Below are the code and all the weights of a small trained network. Each question names an input and a target symbol and asks about switching units off, where a switched-off unit gives its printed mean instead of its output.

import numpy as np


def w(rows, s, z=0):
    codes = np.array(rows[::2]) - 128.0
    scale = np.full(codes.shape[1], s)
    scale[-1] = z or s
    return codes * scale


def norm(h):
    return h / np.sqrt((h * h).mean(-1, keepdims=True) + 1e-5)


def f(y):
    return np.maximum(y, 0)


def softmax(a):
    e = np.exp(a - a.max(-1, keepdims=True))
    return e / e.sum(-1, keepdims=True)


def log_softmax(a):
    a = a - a.max(-1, keepdims=True)
    return a - np.log(np.exp(a).sum(-1, keepdims=True))


def net(x, mask):
    ids = ['Σγδζηθλπτψ'.index(c) for c in x.split()]
    T = len(ids)
    res = E[ids] + P[:T]
    r = norm(res)
    for j in range(3):
        rows = slice(3 * j, 3 * j + 3)
        q, k, v = (r @ M[0][rows].T for M in (Q, K, V))
        z = softmax(np.where(np.tri(T) > 0, q @ k.T / 3**0.5, -1e9)) @ v
        o = O[0][rows]
        res = res + np.where(mask[j], z, o[:, -1]) @ o[:, :-1]
    y = f(norm(res) @ A[0][:, :-1].T + A[0][:, -1])
    res = res + np.where(mask[3:7], y, B[0][:, -1]) @ B[0][:, :-1]
    return log_softmax(norm(res)[-1] @ U[:, :-1].T + U[:, -1])


Q, K, V, O, A, B = {}, {}, {}, {}, {}, {}
E = w([
[84,147,124,189,159,193,170,136],'Σ',
[98,144,175,150,174,174,103,174],'γ',
[174,158,158,182,117,86,78,142],'δ',
[37,147,100,99,118,67,75,118],'ζ',
[143,194,158,102,61,85,79,134],'η',
[105,148,105,121,2,125,103,133],'θ',
[83,50,110,188,168,149,77,122],'λ',
[106,154,169,143,14,78,119,116],'π',
[133,119,85,112,140,95,177,199],'τ',
[148,154,140,127,92,84,162,80],'ψ',
],0.0074)
P = w([
[108,253,89,225,132,123,73,151],'0',
[123,202,114,195,135,110,86,156],'1',
[140,165,122,170,141,114,100,148],'2',
[129,132,143,158,136,107,117,154],'3',
[124,107,156,136,126,111,125,149],'4',
[106,87,171,136,130,111,139,166],'5',
[107,63,193,140,122,97,157,165],'6',
],0.0046)
Q[0] = w([
[166,122,113,85,143,126,159,188],'h0',
[73,119,187,220,114,152,85,219],'h0',
[8,128,108,71,57,63,139,175],'h0',
[41,111,132,153,92,78,117,154],'h1',
[117,64,139,216,156,147,92,142],'h1',
[140,119,59,71,150,120,70,110],'h1',
[167,105,70,94,113,167,156,114],'h2',
[62,128,154,87,54,99,151,164],'h2',
[78,74,187,170,122,99,178,128],'h2',
],0.016)
K[0] = w([
[177,128,128,146,113,65,108,127],'h0',
[220,59,245,88,54,163,160,118],'h0',
[107,9,111,106,232,214,187,193],'h0',
[112,84,227,73,108,134,153,175],'h1',
[103,62,148,136,108,50,227,99],'h1',
[125,232,140,215,158,118,141,147],'h1',
[69,185,107,214,117,198,135,136],'h2',
[112,35,117,123,93,159,39,145],'h2',
[153,50,227,89,135,90,151,133],'h2',
],0.014)
V[0] = w([
[86,172,210,124,144,195,55,62],'h0',
[191,171,97,184,134,157,250,200],'h0',
[151,96,174,234,93,213,165,28],'h0',
[164,187,121,76,72,205,145,169],'h1',
[99,229,180,39,153,84,195,127],'h1',
[53,117,61,84,87,120,58,108],'h1',
[89,185,143,159,145,160,226,126],'h2',
[171,126,64,144,76,97,190,52],'h2',
[149,88,62,105,116,59,166,209],'h2',
],0.016)
O[0] = w([
[93,179,88,62,167,165,102,33,163],'h0',
[229,67,127,102,136,101,202,157,233],'h0',
[83,160,196,11,117,132,172,107,32],'h0',
[163,189,134,203,96,126,159,158,133],'h1',
[217,206,138,76,111,160,83,156,153],'h1',
[123,105,81,92,112,89,193,180,141],'h1',
[117,170,162,151,116,74,98,72,144],'h2',
[52,124,149,110,43,177,108,120,1],'h2',
[142,129,90,102,87,185,155,88,145],'h2',
],0.011,0.0082)
A[0] = w([
[52,172,133,111,203,129,147,154,145],'n0',
[175,125,70,117,85,220,149,8,3],'n1',
[152,127,204,120,13,85,64,93,89],'n2',
[156,84,182,119,231,160,120,115,70],'n3',
],0.019,0.0065)
B[0] = w([
[162,79,195,135,112,197,96,132,253],'n0',
[176,88,75,189,59,156,176,2,253],'n1',
[152,83,62,124,106,9,97,108,162],'n2',
[62,189,87,131,59,118,167,153,212],'n3',
],0.016,0.011)
U = w([
[164,132,97,1,155,139,180,159,162],'Σ',
[158,116,89,157,97,179,181,29,79],'γ',
[40,46,127,133,199,101,142,111,195],'δ',
[105,121,35,168,165,177,34,152,5],'ζ',
[158,234,140,142,187,105,102,116,226],'η',
[51,172,111,146,43,143,170,184,76],'θ',
[129,104,214,113,134,212,80,145,252],'λ',
[125,97,125,90,62,58,32,128,75],'π',
[201,75,132,199,162,101,185,194,137],'τ',
[133,130,184,113,121,63,148,107,15],'ψ',
],0.0066,0.0016)

Each question gives the input, a string of symbols that net reads in full, and the target symbol t.
The units are the heads (3 rows each of Q, K, V and O) and the neurons (one row each of A and B). Each row of codes is followed by its name. A weight is (code - 128) times the scale printed after its matrix; where a second scale follows, it is the last column's (O, A, B and U).
mask holds one flag per unit, heads first, then neurons. A switched-off unit (its flag False) gives its mean, the last column of its rows in O or B, instead of its output. The means were averaged over made-up inputs and are rounded, as every weight is.
A unit's drop is (log p(t) with every unit on - log p(t) with that unit switched off) / (log p(t) with every unit on - log p(t) with every unit switched off).
The circuit of an input: a set's keep is (log p(t) with only the set's units on - log p(t) with every unit switched off) / (log p(t) with every unit on - log p(t) with every unit switched off). Starting from all 7 units, units are removed one at a time, each time the one whose removal leaves the highest keep (on an exact tie, the one counted first), for as long as the keep stays at least 0.8.
circuit, biggest first: the units of the circuit, biggest drop first
unit that matters most: the unit with the biggest drop
top k neurons: the k neurons with the biggest drops, biggest first
heads that matter: for each layer, one digit per head in row order, 1 if its drop is at least 0.15 and else 0, layers parted by /
input τ ψ γ γ, target π: unit that matters most	h2
input τ γ γ ζ λ γ γ, target δ: heads that matter	010
input ζ ζ λ η θ Σ ζ, target Σ: heads that matter	000
input τ γ τ η γ γ Σ, target η: circuit, biggest first	(h2; n1; h0)
input γ θ γ ζ δ, target Σ: heads that matter	010
input π γ π Σ λ, target λ: heads that matter	100
input λ Σ ζ, target Σ: heads that matter	100
input γ ζ η δ δ, target ζ: circuit, biggest first	(h0; n1)
input τ η τ ψ λ π, target λ: circuit, biggest first	(h0; n0; h2)
input γ λ η, target λ: heads that matter	101
input γ γ Σ δ ζ π δ, target λ: circuit, biggest first	(h0; n1; n0)
input π ψ ψ γ γ γ, target η: circuit, biggest first	(h2; n1; h1)
input γ Σ Σ, target η: circuit, biggest first	(h2; n1)
input δ λ τ ζ γ ζ γ, target Σ: heads that matter	110
input τ γ ψ Σ ζ θ π, target Σ: heads that matter	100
input δ θ γ, target τ: heads that matter	010
input ζ η π, target π: heads that matter	101
input τ γ δ θ γ θ Σ, target τ: unit that matters most	h1
input Σ γ λ π π, target λ: circuit, biggest first	(h0; n0; n1)
input γ ψ δ Σ δ θ, target Σ: top neuron	(n1)
